Each row has a hidden value. The values are split into ranges, and the grade after each row names the range that its value falls in. Each part has its own value, ranges and names.
[-263   38   -8  165 -133   82 -341   32  -71  -70   32  121 -248 -161
  172   92 -140   -2 -331 -372   -5  -45  -93  -88   39    0  134 -328
  280   99   14   79 -118 -267 -218  308 -119   83  -63 -281 -170  -13
   75   55   10]
B
[ 115  180  -17  -65  128 -213   11  -57  -91  -97  -82   13  -72 -135
  -43  170   78  136 -270 -188  208  -54   -7   30  305 -187    5   64
  270 -105   -4   17  -33 -297  206   11 -105 -161  141  143  184   82
   -7  124  -54]
L
[ -27 -120   35  105 -132  173  117  -19   76    8  147   39  144   21
   42 -162  167 -170  199   66  -12 -106   65   30 -163  152 -123   19
  -55   62   70  131  -13   27 -176  -71   90  198  -94    2 -218  -41
   54  -50  122]
N
[  37   76   51   67  -87  -12  -23  -61  102  -33  101   11  -49  -97
  -61  105  -22   66   48 -106   44  -22  -69  -18   21  -43   42 -139
   29   46   88   21  119  -89   15 -119   76  -31   46   32  -73  -10
   34  -23   -4]
P
[ 297   89   57   45  -90 -207  163  -90  242   33  182  -14  105   72
 -212  155   25  104  332   67   38   63  -18  -34    8  -66   14   29
 -111   62   77  -33  269   72  228 -383  165 -118  149  256  -21   55
  -62 -124  -14]
P
[ -36   83  -38   -2   46   13    5   10   73  -84    4  -42   80  -22
   22  -17   22   64   82  168  115    3  -67   70   23    8   13   23
   72  -82   89 -124   74  -85 -152   87   46  -84  -24   65   82   89
   36   56  122]
L
[ -35   20 -101   33    4   -6   27  -18   59  -40  -58   26   50    6
   71  -24  -28   69  -15  128   44   22   14    1   31   -2  -39   28
   96    8   19 -120   78  -13 -120  106  -46   16  -56   51   23   73
    6   95   84]
H
[  35  125 -123  112  -53  -10 -123   18  -62  -17  -23   94  -16   92
  -51  130   28  -28   45   43  -58  -99    1 -225  -45   83   47  134
   18  240  -88  -35   -2   28 -177    1 -129  -29  -55    2 -173    4
  -97  -33   13]
Y
[ 56   0  -7  68 -51  27  85 -55  15 -16  54  51  44 -30  17  -2 135 -33
 -16 -31  75 -82  39 -24  42  10 -81  65  81  37  13  94 -20 -80  -2 -12
  -4  92 -34  31 -99 -15   6  65  21]
N
[ -34   20   55   -4   -4  117   82  -85   45  -61  -85 -119 -133 -147
  -65    4   13   94  -97  -13   11  -73   -1  120   13  -95  -39   -5
  -23   26   44  -51  137  -88  -58 -113  -12    6  -89   95  -22  -18
   38  122   25]
P
[ 113  154  -37  -28   94 -165   25  -63  -66  -81  -50   32  -39 -107
  -31  146   93  111 -212 -134  186  -52   -2    0  262 -149  -17   75
  225  -68   -3   24  -22 -236  166   11  -81 -104  103  115  117   57
   -9  127  -47]
L
[ -51  -79 -141  -77   41   13  193 -112  -22  -15 -229   61   58 -117
   45 -141  -61   59  -80   35 -115  -40  219   66    8  -66 -234  -66
  -21   55    1  -86  167  153  -24 -244 -136  116   46  239   34   -3
   74   30   30]
R
[ -21   57   17    4   -3   87   40  -62   34  -60  -56  -72  -75 -110
  -65   24   11   71  -21   20    9  -75  -16   58   -4  -51  -21   -5
  -25   45   46  -58  124  -55  -89 -111   -5  -22  -53   88  -31  -12
   29   64   34]
P
[-118  -21 -179   71   29  -36  -60   30   28  -72  -78   28   13   75
  111  -59  -44   63 -101  152   -7  110   56   59   35  -29  -34   55
  103    7  -27 -189   34  -15 -195  215 -115   37  -86   24   10  137
   -4  140  125]
B
[ -22   59  -75    4   86 -196  -82   34  -92 -100  -63   26  -63    0
   21   53   42   30 -247 -132   83   20   60   85  169 -106   10   67
  231  -55  -38  -39  -80 -238   16  118 -157  -88   79   95  100  156
  -10   67   51]
Y
[ -35   41   44  -21   13  129   82  -69   33  -60 -105 -115  -97 -136
  -55   -4   18   82  -59   37   17 -100   -9   94   -7  -58  -35   19
  -19   28   43  -66  129  -71 -101  -94  -18  -14  -97   99   -3  -14
   32  102   41]
R
[  81  142  -44  -42  111 -229  -19  -26  -91  -87 -104   21  -84  -76
  -16  147   41  115 -286 -171  162  -27   19   23  265 -162   17   84
  280  -70  -36  -17  -42 -275  152   69 -151 -146  110  131  167  118
  -27  112  -28]
H
[-130  -44  103  -63   38  169  120  -72   52  -93 -147 -231 -177 -187
  -50 -103   -2  109 -145   14   -9  -44   27  305  -12 -140  -62  -27
  -45  -67   73 -107  162 -121 -108 -110  -13   -2 -126  142   58   26
   89  155   99]
D
[-100    7   21   92  -96  -33 -151   36   34  -37   60   22  -98  -14
   21   33  -78   -7  -33 -155  -55   16  -11   18  -49   -2   84 -160
   88   72   23   -3   23 -111 -120   27  -39  -11    8  -24  -87   71
   21  -73   77]
B
[  55   10    9   83 -103 -108  -10   -8  131   11   55    3  -32   70
  -58   71  -74   49   89  -14  -55   51   13  -22  -52  -18   52  -33
    7  113    5  -68  145    4  -11  -96   -6  -35   14   97  -65   87
  -47  -71   47]
Y
[-241   19   52  128 -149  119 -254    3  -18  -48    8   84 -238 -199
  154   70 -164   12 -289 -349    6  -81 -102  -68    3   14  119 -343
  257   92   50   76  -51 -253 -201  245  -80   80  -78 -238 -139  -31
   89   38    8]
F
[ 100  187 -152  106  -51   -1  -89  -13  -52   -3    7  152   76   72
  -38  164   54  -11  128   94    9 -133  -39 -325   -7  115   30  137
   37  233  -65   -6    1   64 -142   -1  -83  -31  -29  -14 -168  -42
  -94  -30  -20]
H
[  16  100  -21  -22   91 -124  -29   -1  -61 -123   41   -6   17  -70
  -53   39  131   10  -76  -95  134  -25    8  128  149  -90  -17   25
  125 -118   60   18  -43 -223   36  -48  -11 -111  135  126   83   91
   50   17   54]
D
[  60  138  -38   49  -23   65  -11  -55  -12  -41   -8   15  -19  -50
  -95  113   66   33   60   38   19 -129  -42 -117    0   16    4   72
  -29  138    4  -10   73  -14  -93 -118  -17  -37  -34   49 -113  -52
  -27   20  -13]
P
[-146 -143  196  -75  -19  196  214  -96  128  -35 -230 -283 -267 -218
    9 -142 -100  150 -260  -41  -33  -43   55  344  -44 -162  -63  -67
   18  -53   55 -113  218 -146  -69  -48  -49   62 -219  139   94   37
   76  204   93]
H
[  90   88   23   89 -104  -11   19 -104  112    1   69   51  -61 -103
  -27  151  -30  115  -18 -101   71  -29  -69 -107   79  -64   21 -102
   78   85   48   34  125  -68   78  -65   46   20    1   -1  -90  -45
    0   64  -62]
R
[  44   74   94   23  -73   -7   17  -50  112  -26   76  -34  -29  -93
  -89   77  -28   53  113  -71   28  -51  -63   18  -29  -22   47 -126
   -6   33  102    5  149  -73    0 -186   88  -73   54   91  -30    4
   35  -80   24]
R
[   0  -57  -41  123  -98   22   29  -25   38   -3   62   73   20   38
   47  -24   76  -56  -24  -22    3  -29   62  -32  -18   37  -64   45
   66   96  -13   53  -14  -39  -75   43  -35  136  -70   -8 -159   14
  -10   47   46]
F
[ -43  -86  -80  144  -78    6  -24   13    0  -28   88   76   25   82
   63  -65  115  -93  -41  -21  -26   18   99   20  -18   26  -74   63
   56   75  -34   52  -74  -45 -110   79  -58  156  -66  -20 -181   49
   -5   52   84]
B
[ -49  -19  -92  -32   26   13  104  -51   19  -31 -138   24   55  -60
   67  -87  -37   60  -41   80   -9  -21   93   45   17  -23 -114  -16
   64    5   20  -94  103   34  -84  -32  -82   45  -16  132   54   44
   44   58   74]
N
[ -85   34 -139   -3   67  -23   -1   -6   44 -100  -29   10   98  -20
   43  -68   -8   69   38  162   43   69   18  110   43  -35  -64  -27
   35  -80   78 -162   94   -4 -145   24    1  -31   31  106   71   98
   69   61  123]
D
[  83  168  -64   62  -31   53  -28  -50  -14  -29    4   53   15  -27
  -86  137   63   27  102   61   25 -137  -55 -187   -1   44   13   82
  -19  164   -5   -6   65   15 -101 -101  -17  -43  -29   31 -128  -60
  -43    4  -20]
R
[ 235   71   49   49 -114 -130  149  -91  216   57  101    5   63   42
 -124  134  -29  112  243   55   23   24  -18  -92   -7  -36   16    5
  -39  100   44  -29  242   73  158 -255   99  -62   60  176  -35   29
  -65  -71  -17]
N
[ 350   66   10   63 -102 -190  250 -133  288   68  146   -2  133  104
 -187  151   23  154  334  170   39   92    8  -80   28  -81  -38  103
 -127   96   43  -68  319  159  263 -358  156  -53   81  262  -37   36
  -97  -32  -39]
R
[-264   -5   29  121 -115   70 -280   57  -26  -72   51   55 -185 -123
  138   10 -127  -26 -202 -290  -36  -13  -61   25  -31   12  118 -319
  201   42   50   43  -71 -227 -233  215  -67   49  -37 -188 -119   36
   92  -21   83]
B
[ -88   55  104   46  -89  118  -63  -48   21  -45   26    1 -125 -204
   32   52  -35   26 -103 -211   56 -125  -85   -5    7   -9   49 -208
  127   31   88   88   27 -190  -88   13   18   21  -33  -72  -74  -54
   81   17    8]
L
[ 180   72   37   14  -52 -132  119  -57  196   -2  119  -40   97   43
 -170   79    1   80  305  104   10   44  -13   25  -38  -36   10   -1
 -114   35   92  -79  249   68   90 -325  135 -121  115  237    5   68
  -21 -124   43]
P
[-218   81  106   60 -102  149 -223   -3  -49  -78   50   66 -161 -280
  110   56  -87  -19 -182 -357   69 -161 -140  -36    8   36  108 -379
  230   11  125  140  -67 -289 -184  128    2   16    7 -194  -87  -67
  144  -37   18]
L
[ -65  104 -132  145   20  -73 -183   95  106 -115  118    7   55  140
   95   66   24   70    7  224  186  146 -152   13   86   19  128  113
  190  -79   42 -194  -31 -182 -234  444   30  -88 -101 -107   28  188
  -35  168  153]
Y
[  10  110  -30   37    2   83  -10  -54  -19  -66  -30  -41  -63  -67
  -90   74   72   53    1   37   12  -92  -24  -19   19  -37  -10   73
  -36   89    5  -33   70  -41  -98 -100  -27  -34  -57   58  -88  -31
   -6   73   16]
D
[  50  117   24  -65   87 -145    4   -3  -66  -91   -8    3   22  -91
  -39   57   93   16  -74 -131  145  -79    6   78  142  -67    2   10
  180 -107   53   41  -38 -235   70  -55  -35 -143  149  148  135   90
   35  -29   39]
L
[-122 -162 -207  -15    7  -38  116  -68  -32    6 -268   79  -17  -11
  112 -171 -136   62 -188   15 -228   68  296   76  -14  -94 -219  -56
    8  118  -94 -143  139  193  -64 -122 -254  182  -17  198  -13   65
   29   63   62]
B
[ -76 -203 -226   29  -38  -23  181 -123   11   42 -270  111  -36   -9
  131 -153 -141   95 -241   15 -227   86  319   28   15 -120 -266  -34
    8  168 -119 -128  173  237    2 -113 -259  272  -66  175  -71   26
    7  147    7]
B
[  87   25   43   54 -106  -72   58  -43  156   25   55    2    6   16
  -51   68  -67   65  130   -1   -9   11  -12  -39  -42   -7   32  -56
   14   86   43  -39  172    9   23 -129   40  -33   18  107  -38   49
  -26  -65   31]
H

New part:
[-323  178   37 -227  -86 -225 -346  425 -397  -15  -96  322 -245  208
   69  283  132  -53  -87 -337   42   73 -116  -41 -196  201  -86  -13
  -20  100 -211  138   35  -80  408   64   45  -92  433   82 -126 -204
  182   49  117]
ng
[-169 -101   13   45 -156  -27 -234   31 -180  -38 -209  -39 -203 -155
 -245  259  -34 -321 -191  -75  -61  -45   19  -98    9  210  135   87
  -48   86 -290  -44  -16  318  131   43  -71 -179   82  159 -100  -66
   27 -175   59]
lz
[-183   66  -35 -317  -39    3  275  339 -108   87  -55 -189  414 -227
  269   55 -174  139  -78    1   91  -73 -413 -169 -429 -398  -84  200
   93 -210  -45  326 -258 -246 -476 -546 -105   87 -163  -32  224  203
 -176 -454  244]
ls
[ 228 -375  284 -234  -49  498  409 -139    3 -192 -216  -54 -222 -302
 -223  -27  210  -58  -16 -237 -375  392   84  416   22  239  212 -167
 -335  -94  385  112  133 -193   14  270  -95    5  146 -243   69  -14
  146 -175 -437]
Mh
[-236   85   55  146   55  -91  -28   15  185   15 -174  -86  123 -350
  -96  102  187 -266  -27   52 -105 -138  142  -76 -139  -29   89  215
   22  145   12  123 -188  184   31 -170 -441   35  152   84  264  198
  -38 -169  202]
lz
[-208   95  -32  -11  -87  -70 -228   63 -113 -116 -238  -82  -95  -83
  -24  154   66  -53 -139  -46   62 -110 -211 -146 -118  -82 -127  141
   59  138 -165   73 -161  110 -128 -243 -301    4   46  -72   13  175
  -31 -286  195]
lz
[-514 -182 -111 -115 -120   40  -72  268 -129  -96 -159   13   94 -443
  273   56   89  -71    2  -25  -14 -303 -108 -108 -161 -327 -214  469
  144    1   55  176 -150   74 -263 -297 -373 -210  234  -58  279  184
  -10 -190  306]
Cp
[ -45  502   44   87  -11 -297 -290  -70  108   52  321  418 -312  499
  -80  -23  -11  -18 -108  -88  208  158   41  -52   59  230  -77 -494
   75   30 -316 -143  244   41  463 -128  235    3  129   53 -215 -198
  200   69  -65]
lz
[-536  -60 -202 -230 -191 -105 -287  372 -358    0 -202   -1   24 -205
  241  265 -145 -145 -157  -19  118 -263 -332 -240 -186 -237 -251  374
  150   24 -250  224 -176   57 -199 -314 -221 -274  147  130   99   54
    1 -285  381]
ng
[ -25  195  211  345  126 -306 -148  -64 -189  129  -96  -82   30  169
 -295  358  -50 -277 -101   29  -57  -77   55 -202 -127  193  232  -73
  -20  139 -407  -18   38  299   37  -65 -134   82 -159  312  -81   18
  -43  -21  259]
lz
[ 141   69  405  515  232 -201  -34 -388   -6   74  -27    9  -61  277
 -424  228  286  109   39   60 -231   20  119   12   18   38  246 -205
   13  113 -172 -166  160  375  -18 -254 -220  452 -169  -44  -58  193
   75   72  210]
Cp
[-793  388 -265   73  -24 -466 -546  213 -210   81   22  217  -23   29
  184  299 -229 -224 -176   16  344 -337 -154 -281 -139 -161 -309  195
  160   94 -218  211   18  -21   66 -338 -197 -306  358  331  148   31
  197 -105  371]
ls
[-148  157   -4   -7  -62  209  149  -63  171 -380  320  353 -266  -67
  343 -511   74   86  102 -253  192   -6  163  145   43  -22 -329 -188
   -4  -88  328 -123  334 -286  -70   60    1 -354  239 -363   69    8
  107   84 -344]
Mh
[-350  140  112  308  176 -290 -167   59 -262    7 -125  -22  143   29
  112  253   73 -102   50   60   -2 -342  -55 -222 -200 -211 -138  241
  127  176 -145  136  -17  127 -309 -264 -487   -5  -13  133  184  247
  -26   33  494]
Cp
[ 280  317  218   14   49   90  144  -71  125 -240  150  196 -247  253
   67 -280  163  -16   54 -221   36  229  117  101  -30  257  -89 -430
  -93   69   40  -76  192 -198  116  185  -24  -44   -5 -227  -97  -46
    8   72 -281]
gf
[-172  370  101  271  181 -246   28 -145  173   67  177   88  133   92
   -3  -11    1   19    7   69  104  -86   46  -79 -131 -138  -35 -134
   73   -7   -2   50   91  -35  -90 -365 -181  130  -17   39  169  180
   51  -57  140]
ls
[ 713   69  524 -139  136  306  647  -93  308  -24   91   53  -35  108
 -234 -232  341   17  113 -228 -369  605  249  346 -118  421  396 -576
 -276  -87  174    2  105 -203  282  259  112  342 -117 -231  -39 -113
  -39   11 -451]
lz
[-390  -96  -52 -266 -178   57 -178  312 -183 -135 -416  -47 -130 -438
 -120  267  170 -166 -180 -309  -73   31  -80   45 -214  119   73  311
 -158   83   99  226 -212  -32  207   46 -209  -84  489  -22  101   33
   93 -316  -32]
ls
[ 333 -121  271  107  -60  277  228 -137   71 -290 -233 -208 -152 -232
 -288 -105  267  -53  -30 -220 -198  129  123   71  -70  229  248  -49
 -169   80   17 -169  -52  192  -91  144 -154  119 -128 -297  -99  136
 -175 -198 -226]
lz
[  10   83   25 -176 -153   40  -96  -19   43  -28  -57   68 -234   34
 -208   78   23   -6 -201 -122   10  230 -130   51   -7  143   62 -213
  -62  -37 -136    3   -6   30  219 -138   99   69   98  -81 -119  -62
  114 -288 -154]
Mj
[ -88  -17  148  195    9   21   10 -187 -154 -173  -45  -19 -122   12
 -131   43   64  215  -43 -138   16  -53 -104   12  -69 -103   -5  -29
  -22  -34   15 -110  151   62 -278 -244  -84  126  -49 -236  -66  197
   37 -146    5]
Mh
[-498  273 -282 -501 -227  -84 -309  636 -524 -264 -188   87  -91   21
  585   77 -176   38 -155 -314  401 -178 -560 -256 -375 -202 -573  253
   87   56 -134  337 -179 -444 -266 -158 -148 -391  239  -96   -1   33
  -43 -298  190]
Mj
[ 577 -348  437  413   73  360  527 -481   50 -168  -63 -365   31 -143
 -335 -132   38 -106   59   91 -331   26  174   28   76   89  345 -156
 -108  -50 -110 -293  156  392 -568   32 -164   96 -677 -169  -78  201
 -277 -109 -101]
ng
[-127   53  -52 -524 -139  109  277  673 -376 -114 -160 -172  315 -243
  498  -10 -174   -1  -51 -247  136  -76 -428 -218 -547 -200 -185  283
   18 -132  -91  360 -293 -389 -457 -157  -63 -200  -96  -54  110   56
 -306 -364  158]
gf
[  45  237  151  104   79 -103  176  116  -37   15   78  -45  168    9
   50   -4 -106 -216   -9  -59   38  -46   63 -158 -238   99   97  -82
  -15  -15 -188   52   20  -13 -109  -25  -43  -84 -174  153   38    1
 -162  -51   73]
gf
[ 144  244  278  110   49   22    8   -7  -63 -288  -23  196 -347  160
 -162  -70  272  -68   15 -435  -36  230  244  151  -83  459  113 -304
 -242  133   90 -104  226 -123  336  405   20  -22  252 -165 -163  -97
   88  145 -347]
ls
[ -22  133  114  -15   -1  -41   28   45   69   38  -61   14  -33  -92
 -179  111   40 -236 -102  -93  -71  129   93   12 -113  218  184 -108
 -105   22  -77   84  -17   33  224   21  -51    1  108  121   39  -47
   35 -141  -66]
Mj
[ 288   32  261  235  125  109  352 -271  168   -9  -30 -248  139 -108
 -203  -33  -45 -211  -16  113 -152   57  106  -13  -64   70  222 -168
  -95  -15  -47    1   29   99 -290  -66 -212   74 -379   40   97  161
 -150 -180  -40]
Mj
[-187   27  115  533   43 -147 -251 -307  -45 -117   45  108 -235   45
 -183   69   59 -230   -9   47  -12 -248  250 -112  167   86    3  -14
   67  158 -213 -260  256  445  -39  -23 -225 -172  -20   76  -48   76
   70  137  146]
Cp
[-266   42   69  308   66 -258 -261 -158  -33  192 -100  -10  -23  -35
 -291  375  -44 -391 -127  191 -111 -137  112 -131   48   83  149   39
   40  133 -299   42   34  385  117 -164 -269  -43   25  372   87   30
  115  -65  301]
ng
[-163    7   35  -96 -144 -118 -283   70  -46  147 -110  157 -267  -21
 -374  337   31 -319 -229 -101 -116  194   79   29   40  365  254 -125
  -92   40 -290   19   18  256  582   51  119  -46  300  256 -121 -246
  212 -133  -39]
lz
[ -73  -20  224 -152   44 -154  -55  248 -436  141 -193   31   34  217
  -68  419  109  129  -57 -131 -157  104 -293  -35 -266  -28   76   -3
   -7   -2 -233  211  -49  -12  -12 -233  -64  262   22   54  -52    3
   70 -107  295]
Cp
[ -33 -108  168 -222  -37   83  338  266    5  162  291  300   96  -83
  144  -82   -3 -117   80 -114 -162  156  172  104 -116   92  156 -140
   -2 -266  -37   67  182  -51  213    2  266 -151  119  119   89 -271
   70  100  -60]
Cp
[ 252   27  211 -154  -28  148  234  127 -168 -117  -68  -54  -43   71
   32  -24   12  -52  -25 -183  -76  170 -104    0 -180  156   49 -172
 -101  -22 -121   52   16 -112 -130   87   -2  -26 -176  -94  -96  -36
 -121 -125  -90]
lz
[  77 -176  272   30  -37  130   93 -103 -180  -63  -98   65 -267  -35
 -393  183   94  -86  -94 -278 -224  264  140  213    0  365  335 -204
 -262  -67   16  -73  241   72  242  222  162   30  150   -8 -153 -144
  168  -33 -281]
Mh
[-418  153 -136   61  -35 -179 -283   17 -310  -51 -109  -58  -28   44
  137  235 -285 -115 -173   71  229 -258 -325 -234  -96 -219 -296  124
   92   52 -208  166   22  -35 -385 -319 -263 -237  -60  140   65  156
   48 -250  284]
ls
[-523  193 -188 -463 -129  -46 -118  476 -397 -137   75  294  -63   77
  578   -6 -160  188  -54 -263  312  -70 -433  -55 -283 -273 -522   78
   87 -125   70  316   69 -537 -191 -253    8 -311  322 -117   82  -30
  145 -152   93]
Mh
[-516  133 -145  338  -28 -359 -550 -126 -262   50  -72   21 -112  120
  -20  348 -224 -240 -177  231  189 -410 -181 -344   71 -194 -245  164
  226  166 -457  -13   57  376 -231 -397 -326 -226  -71  281    2  138
   87 -124  500]
ng
[ 258  216  296  418  125 -105   49 -317  115  -41    6  -83  -86  148
 -392   48   89 -132  -54  -25  -76   71  191  -49  -14  253  278 -281
  -84  101 -208 -198  118  271   36   -9  -76  193 -232   18 -124   85
  -67  -40  -53]
gf
[ -64  -57  181  230   20 -154  -41  108 -454  -14 -175 -190  105   33
  -92  299  -75  -74  -61  -60  -40 -231 -140 -276 -236  -34  125  180
   42   46 -407  -47  -18  295 -369 -164 -121   20 -288  118 -113  111
 -195  -98  354]
ng
[-298  -54    5  -44 -106  -48 -238   64 -155  -54  -67  182 -209   -9
    4  140  119   11  -68  -86  -20  -51  -92   -9    6  -59 -121   64
   74   33 -106   15   51  133   69 -193 -122  -60  226  -64   -2   13
  159  -81  141]
Cp
[ -54   43  128 -115   32  -49  -19   84  -28  118 -256  -83   27  -98
 -180  298  102 -232 -116    4 -184  136  -70   17 -148  115  137   -6
  -87   99  -89  256 -160   18  139  -81 -272  117   99  152  120   36
   57 -230  125]
lz
[ 344  237  418  293   85 -205   24 -147  116  125   44   88 -155  242
 -669  189  252  -61  -96 -238 -195  340  312   55  -88  548  623 -430
 -181   28 -306 -264  120  355  615   96  305  437   10   75 -300 -163
   30   33 -187]
gf
[-196  311   92  221   64 -283  -72 -119  -14  187  567  508 -176  400
  -46    1 -281 -157  -40  -49  160   78  251    9   95  238   62 -496
   17 -197 -232 -153  563    7  377  -18  462 -255  114  320 -131 -351
  290  269 -119]
Mh
